[[130 107 124 130 129 130 115]
 [130 131 132 124 124 125 132]
 [126 156 134 124 122 125 143]
 [127 157 135 124 123 123 144]
 [130 114 129 130 127 130 122]
 [128 110 125 130 130 130 119]
 [130 104 123 130 131 132 115]
 [129 132 130 124 124 127 131]
 [129 125 129 124 123 128 128]
 [126 157 135 124 123 121 144]]
->
[[130 107 124 130 129 130 115]
 [126 156 134 124 122 125 143]
 [130 114 129 130 127 130 122]
 [130 104 123 130 131 132 115]
 [129 125 129 124 123 128 128]]

[[125 136 141 143 119 123 151 131 126 106 118 129 110 122 123]
 [125 134 140 144 119 123 151 129 126 105 117 129 109 122 123]
 [126 136 141 144 120 123 152 130 127 107 118 130 110 123 123]]
->
[[125 136 141 143 119 123 151 131 126 106 118 129 110 122 123]
 [126 136 141 144 120 123 152 130 127 107 118 130 110 123 123]]

[[132 120 140 108 144 127 119]
 [124 125 139 113 142 133 110]
 [119 129 132 121 142 138 107]
 [142 124 125 128 113 111 143]]
->
[[132 120 140 108 144 127 119]
 [119 129 132 121 142 138 107]]

[[116 105 114]
 [119 111 114]
 [120 106 113]
 [120 122 114]
 [115 112 112]
 [132 144 144]
 [152 138 135]]
->
[[116 105 114]
 [120 106 113]
 [115 112 112]
 [152 138 135]]

[[124 125 138]
 [125 125 138]
 [124 125 139]
 [124 129 149]]
->
[[124 125 138]
 [124 125 139]]

[[117 128 135 126 127 113 142]
 [115 126 128 128 128 117 141]
 [119 128 132 130 132 125 135]
 [127 132 125 127 125 134 130]
 [130 129 130 130 126 126 119]
 [113 127 132 128 126 104 140]
 [115 129 134 127 135 103 140]
 [115 126 125 127 125 117 148]
 [156 125 125 132 134 147 107]
 [155 129 135 129 128 142 107]]
->
[[117 128 135 126 127 113 142]
 [119 128 132 130 132 125 135]
 [130 129 130 130 126 126 119]
 [115 129 134 127 135 103 140]
 [156 125 125 132 134 147 107]]

[[107 124 106 112 140 110 107 135 132 139 137 140 118 107]
 [146 146 145 141 120 145 121 118 106 113 117 119 113 144]
 [111 118 115 115 133 107 125 138 136 138 136 135 132 107]
 [118 144 115 122 137 118 111 136 121 134 135 141 106 115]
 [119 130 113 119 151 113 107 147 104 150 149 151 102 115]]
->
[[107 124 106 112 140 110 107 135 132 139 137 140 118 107]
 [111 118 115 115 133 107 125 138 136 138 136 135 132 107]
 [119 130 113 119 151 113 107 147 104 150 149 151 102 115]]
